Here is a tiny trained network, its code and every weight. The questions are about switching its units off for an input and a target symbol, where a switched-off unit gives its printed mean instead of its output.

import numpy as np


def w(rows, s, z=0):
    codes = np.array(rows[::2]) - 128.0
    scale = np.full(codes.shape[1], s)
    scale[-1] = z or s
    return codes * scale


def f(y):
    return y / 2 * (1 + np.tanh(0.7978845608 * (y + 0.044715 * y**3)))


def softmax(a):
    e = np.exp(a - a.max(-1, keepdims=True))
    return e / e.sum(-1, keepdims=True)


def log_softmax(a):
    a = a - a.max(-1, keepdims=True)
    return a - np.log(np.exp(a).sum(-1, keepdims=True))


def net(x, mask):
    ids = ['βηθλπφψω'.index(c) for c in x.split()]
    T = len(ids)
    res = E[ids] + P[:T]
    q, k, v = (res @ M[0].T for M in (Q, K, V))
    z = softmax(np.where(np.tri(T) > 0, q @ k.T / 3**0.5, -1e9)) @ v
    res = res + np.where(mask[0], z, O[0][:, -1]) @ O[0][:, :-1]
    y = f(res @ A[0][:, :-1].T + A[0][:, -1])
    res = res + np.where(mask[1:9], y, B[0][:, -1]) @ B[0][:, :-1]
    return log_softmax(res[-1] @ U[:, :-1].T + U[:, -1])


Q, K, V, O, A, B = {}, {}, {}, {}, {}, {}
E = w([
[205,91,90,100,95,66],'β',
[136,126,218,92,62,52],'η',
[165,73,170,47,143,21],'θ',
[171,56,116,120,165,99],'λ',
[134,162,187,190,7,112],'π',
[105,82,143,116,127,107],'φ',
[100,169,133,72,101,123],'ψ',
[77,63,60,228,72,117],'ω',
],0.016)
P = w([
[44,14,22,242,148,47],'0',
[150,70,177,89,52,58],'1',
[165,87,171,73,57,58],'2',
[173,89,153,56,53,69],'3',
[177,93,173,71,44,62],'4',
[178,119,156,52,54,53],'5',
[197,133,141,44,55,54],'6',
[185,114,125,42,33,77],'7',
[187,115,131,24,45,62],'8',
[201,125,111,2,49,62],'9',
[198,120,139,9,43,45],'10',
[193,121,119,25,26,55],'11',
],0.006)
Q[0] = w([
[90,143,83,182,196,230],'h0',
[200,53,124,129,91,53],'h0',
[74,159,74,202,246,183],'h0',
],0.011)
K[0] = w([
[229,108,207,5,122,155],'h0',
[61,141,55,101,127,93],'h0',
[187,147,223,73,70,139],'h0',
],0.012)
V[0] = w([
[114,79,147,40,254,108],'h0',
[11,204,140,131,124,233],'h0',
[225,41,74,213,183,212],'h0',
],0.0093)
O[0] = w([
[45,140,70,137,162,72,13],'h0',
[103,111,91,81,10,137,2],'h0',
[167,176,134,181,65,60,188],'h0',
],0.014,0.0087)
A[0] = w([
[145,117,108,157,70,118,208],'n0',
[203,145,187,148,157,119,119],'n1',
[87,69,136,144,126,110,254],'n2',
[97,61,124,204,136,156,147],'n3',
[67,142,116,147,161,103,46],'n4',
[94,115,173,116,202,145,145],'n5',
[102,249,152,173,132,171,138],'n6',
[130,169,156,155,145,109,26],'n7',
],0.013,0.0084)
B[0] = w([
[143,231,112,98,126,121,174],'n0',
[69,80,71,150,136,146,253],'n1',
[149,192,183,2,197,117,149],'n2',
[209,108,215,47,175,92,141],'n3',
[223,40,66,42,63,98,141],'n4',
[135,160,123,201,86,226,156],'n5',
[89,150,82,114,139,59,144],'n6',
[244,64,85,100,11,161,148],'n7',
],0.0089,0.029)
U = w([
[142,197,129,118,71,167,37],'β',
[68,218,208,148,224,49,245],'η',
[108,151,136,242,186,147,97],'θ',
[38,179,112,2,92,174,215],'λ',
[177,170,63,75,133,210,22],'π',
[151,88,230,98,4,249,2],'φ',
[94,103,128,115,128,39,96],'ψ',
[56,181,202,179,165,214,199],'ω',
],0.0064,0.0076)

Each question gives the input, a string of symbols that net reads in full, and the target symbol t.
The units are the heads (3 rows each of Q, K, V and O) and the neurons (one row each of A and B). Each row of codes is followed by its name. A weight is (code - 128) times the scale printed after its matrix; where a second scale follows, it is the last column's (O, A, B and U).
mask holds one flag per unit, heads first, then neurons. A switched-off unit (its flag False) gives its mean, the last column of its rows in O or B, instead of its output. The means were averaged over made-up inputs and are rounded, as every weight is.
A unit's drop is (log p(t) with every unit on - log p(t) with that unit switched off) / (log p(t) with every unit on - log p(t) with every unit switched off).
The circuit of an input: a set's keep is (log p(t) with only the set's units on - log p(t) with every unit switched off) / (log p(t) with every unit on - log p(t) with every unit switched off). Starting from all 9 units, units are removed one at a time, each time the one whose removal leaves the highest keep (on an exact tie, the one counted first), for as long as the keep stays at least 0.8.
circuit, biggest first: the units of the circuit, biggest drop first
unit that matters most: the unit with the biggest drop
k most important neurons: the k neurons with the biggest drops, biggest first
drop when u is switched off: that unit's drop, to one decimal
input π λ θ π β η, target φ: circuit, biggest first -> h0
input φ ψ φ φ φ ψ θ ψ, target η: circuit, biggest first -> h0, n1, n7
input θ π λ, target π: circuit, biggest first -> n4, h0, n5, n2
input θ π β φ φ, target π: 4 most important neurons -> n4, n5, n2, n7
input η φ φ ψ λ ψ η, target ω: circuit, biggest first -> h0, n5
input θ π π ψ ψ, target π: circuit, biggest first -> n4, h0, n5
input β ψ θ β π, target θ: circuit, biggest first -> h0, n1
input ω β φ φ θ β φ λ π, target β: circuit, biggest first -> h0, n0
input λ θ λ ψ η θ, target ψ: circuit, biggest first -> h0, n7, n4
input η λ η φ ψ λ θ η π, target ω: circuit, biggest first -> h0, n5
input β ψ η π π π η β λ π η, target θ: 2 most important neurons -> n5, n1
input θ θ π ψ θ φ φ θ θ θ π, target π: circuit, biggest first -> n4, h0, n5, n7
input β β θ, target θ: circuit, biggest first -> h0, n5, n1
input ψ π ψ π η θ η, target λ: circuit, biggest first -> h0
input λ π θ λ, target ψ: 3 most important neurons -> n7, n4, n0
input φ θ θ η ψ π β θ θ, target η: 4 most important neurons -> n7, n1, n4, n2
input φ θ η η, target η: 2 most important neurons -> n1, n4
input θ ψ π λ π θ, target π: drop when h0 is switched off -> 1.6
input ω ψ φ ω φ λ φ θ ψ, target β: drop when h0 is switched off -> 1.6
input φ β π ψ θ θ ω η ψ η ω, target η: unit that matters most -> n7
input φ θ θ ψ θ, target η: drop when n7 is switched off -> 0.2
input β φ ψ ψ η φ λ λ θ β, target θ: drop when h0 is switched off -> 0.6
